Below are the code and all the weights of a small trained network. Each question names an input and a target symbol and asks about switching units off, where a switched-off unit gives its printed mean instead of its output.

import numpy as np


def w(rows, s, z=0):
    codes = np.array(rows[::2]) - 128.0
    scale = np.full(codes.shape[1], s)
    scale[-1] = z or s
    return codes * scale


def softmax(a):
    e = np.exp(a - a.max(-1, keepdims=True))
    return e / e.sum(-1, keepdims=True)


def log_softmax(a):
    a = a - a.max(-1, keepdims=True)
    return a - np.log(np.exp(a).sum(-1, keepdims=True))


def net(x, mask):
    ids = ['ΓΘΠΨαδεζμστφω'.index(c) for c in x.split()]
    T = len(ids)
    res = E[ids] + P[:T]
    u = 0
    for l in range(3):
        r = res
        for j in range(2):
            rows = slice(2 * j, 2 * j + 2)
            q, k, v = (r @ M[l][rows].T for M in (Q, K, V))
            z = softmax(np.where(np.tri(T) > 0, q @ k.T / 2**0.5, -1e9)) @ v
            o = O[l][rows]
            res = res + np.where(mask[u + j], z, o[:, -1]) @ o[:, :-1]
        u += 2
    return log_softmax(res[-1] @ U[:, :-1].T + U[:, -1])


Q, K, V, O = {}, {}, {}, {}
E = w([
[109,126,160,179],'Γ',
[131,144,140,86],'Θ',
[186,115,140,151],'Π',
[193,51,182,100],'Ψ',
[136,147,137,123],'α',
[184,170,174,128],'δ',
[87,156,165,56],'ε',
[110,90,127,129],'ζ',
[251,77,138,131],'μ',
[157,104,77,167],'σ',
[176,161,106,200],'τ',
[139,92,130,185],'φ',
[85,129,143,187],'ω',
],0.023)
P = w([
[158,1,118,124],'0',
[144,83,92,190],'1',
[146,101,101,183],'2',
[141,117,120,166],'3',
[149,122,142,147],'4',
[120,129,129,170],'5',
[138,113,140,164],'6',
[127,142,156,141],'7',
[141,128,135,161],'8',
[123,169,175,109],'9',
[104,141,141,153],'10',
[63,150,144,166],'11',
],0.0089)
Q[0] = w([
[147,184,247,224],'0.h1',
[118,2,118,225],'0.h1',
[94,106,223,169],'0.h2',
[203,184,209,55],'0.h2',
],0.0052)
K[0] = w([
[175,39,141,161],'0.h1',
[114,183,128,2],'0.h1',
[106,173,96,51],'0.h2',
[92,244,11,27],'0.h2',
],0.0071)
V[0] = w([
[85,209,77,254],'0.h1',
[181,249,130,164],'0.h1',
[187,159,116,165],'0.h2',
[30,182,162,114],'0.h2',
],0.0067)
O[0] = w([
[57,75,104,114,2],'0.h1',
[232,55,129,228,73],'0.h1',
[134,202,118,138,151],'0.h2',
[57,130,3,190,52],'0.h2',
],0.0074,0.0085)
Q[1] = w([
[123,12,243,79],'1.h1',
[130,79,132,250],'1.h1',
[254,164,160,173],'1.h2',
[54,232,5,50],'1.h2',
],0.0052)
K[1] = w([
[6,38,147,109],'1.h1',
[75,44,117,81],'1.h1',
[172,182,231,225],'1.h2',
[201,253,209,91],'1.h2',
],0.005)
V[1] = w([
[95,96,120,150],'1.h1',
[111,97,80,149],'1.h1',
[89,9,165,143],'1.h2',
[147,126,87,131],'1.h2',
],0.014)
O[1] = w([
[107,183,218,126,53],'1.h1',
[105,186,222,93,8],'1.h1',
[58,84,162,89,133],'1.h2',
[105,2,192,81,90],'1.h2',
],0.0076,0.012)
Q[2] = w([
[75,9,27,202],'2.h1',
[75,252,191,121],'2.h1',
[210,2,123,26],'2.h2',
[214,237,194,121],'2.h2',
],0.0056)
K[2] = w([
[168,64,124,194],'2.h1',
[80,183,231,193],'2.h1',
[254,96,245,119],'2.h2',
[106,211,178,151],'2.h2',
],0.0087)
V[2] = w([
[181,113,185,187],'2.h1',
[10,137,101,100],'2.h1',
[129,81,165,89],'2.h2',
[95,107,101,155],'2.h2',
],0.014)
O[2] = w([
[181,223,177,135,180],'2.h1',
[185,128,113,184,3],'2.h1',
[70,1,147,202,147],'2.h2',
[166,123,203,78,102],'2.h2',
],0.0076,0.029)
U = w([
[89,129,134,160,19],'Γ',
[109,106,82,83,174],'Θ',
[125,126,133,230,101],'Π',
[210,43,91,70,49],'Ψ',
[71,113,69,19,23],'α',
[120,91,2,22,168],'δ',
[31,105,48,119,177],'ε',
[126,45,170,44,97],'ζ',
[139,131,187,85,233],'μ',
[83,90,39,147,51],'σ',
[215,143,158,134,87],'τ',
[162,110,117,130,43],'φ',
[105,153,155,155,255],'ω',
],0.0075,0.0054)

Each question gives the input, a string of symbols that net reads in full, and the target symbol t.
The units are the heads (2 rows each of Q, K, V and O). Each row of codes is followed by its name. A weight is (code - 128) times the scale printed after its matrix; where a second scale follows, it is the last column's (O and U).
mask holds one flag per head, layer by layer. A switched-off head (its flag False) gives its mean, the last column of its rows in O, instead of its output. The means were averaged over made-up inputs and are rounded, as every weight is.
A unit's drop is (log p(t) with every unit on - log p(t) with that unit switched off) / (log p(t) with every unit on - log p(t) with every unit switched off).
The circuit of an input: a set's keep is (log p(t) with only the set's units on - log p(t) with every unit switched off) / (log p(t) with every unit on - log p(t) with every unit switched off). Starting from all 6 units, units are removed one at a time, each time the one whose removal leaves the highest keep (on an exact tie, the one counted first), for as long as the keep stays at least 0.8.
units of the circuit, in order: the units of the circuit, biggest drop first
most important unit: the unit with the biggest drop
heads that matter: for each layer, one digit per head in row order, 1 if its drop is at least 0.15 and else 0, layers parted by /
drop of u: that unit's drop, to one decimal
input ω τ Ψ μ Ψ Ψ Ψ μ Ψ Ψ δ, target Π: heads that matter -> 11 / 11 / 11
input Ψ μ Ψ, target δ: heads that matter -> 11 / 11 / 11
input Ψ Ψ Ψ μ, target δ: units of the circuit, in order -> 0.h1, 1.h1, 2.h1
input Ψ Ψ Π ω ω Ψ δ Ψ Θ Π, target δ: most important unit -> 0.h1
input ω Ψ σ Π Γ, target Π: units of the circuit, in order -> 2.h1, 1.h1, 0.h1, 1.h2
input ω Π ω, target Π: units of the circuit, in order -> 2.h1, 1.h1, 0.h1
input δ ω μ, target μ: units of the circuit, in order -> 2.h1, 1.h1, 0.h1
input μ ω τ μ Ψ ζ Θ, target α: units of the circuit, in order -> 2.h1, 0.h2, 1.h1, 0.h1
input δ ζ ω Θ Ψ ζ μ τ Ψ τ Ψ τ, target τ: units of the circuit, in order -> 2.h2, 1.h2
input δ μ Π Ψ δ Γ δ τ δ ω, target μ: units of the circuit, in order -> 2.h1, 2.h2, 0.h1
input Ψ Ψ Ψ Ψ Ψ Ψ δ Π δ δ Ψ μ, target δ: units of the circuit, in order -> 0.h1, 1.h1, 2.h1, 0.h2
input δ φ τ σ Π Ψ ω, target μ: units of the circuit, in order -> 2.h2, 1.h1
input τ δ μ, target μ: units of the circuit, in order -> 2.h1, 0.h1, 1.h1
input ω Ψ ω ω, target Π: most important unit -> 2.h1
input Ψ ζ Ψ Ψ Ψ Ψ Ψ α Π ω δ ε, target δ: heads that matter -> 10 / 11 / 01
input Ψ δ δ δ δ Π Ψ δ, target δ: heads that matter -> 10 / 10 / 11
input Ψ φ Ψ δ ω Ψ α, target δ: drop of 1.h1 -> 0.5
input Ψ τ Ψ Ψ ε Θ Ψ δ Ψ δ, target δ: drop of 2.h2 -> 0.2
input δ δ μ ω Ψ ζ, target μ: drop of 0.h2 -> 0.1
input ω δ μ, target Π: most important unit -> 1.h1
input Ψ Ψ Ψ δ ω, target δ: drop of 2.h2 -> 0.3
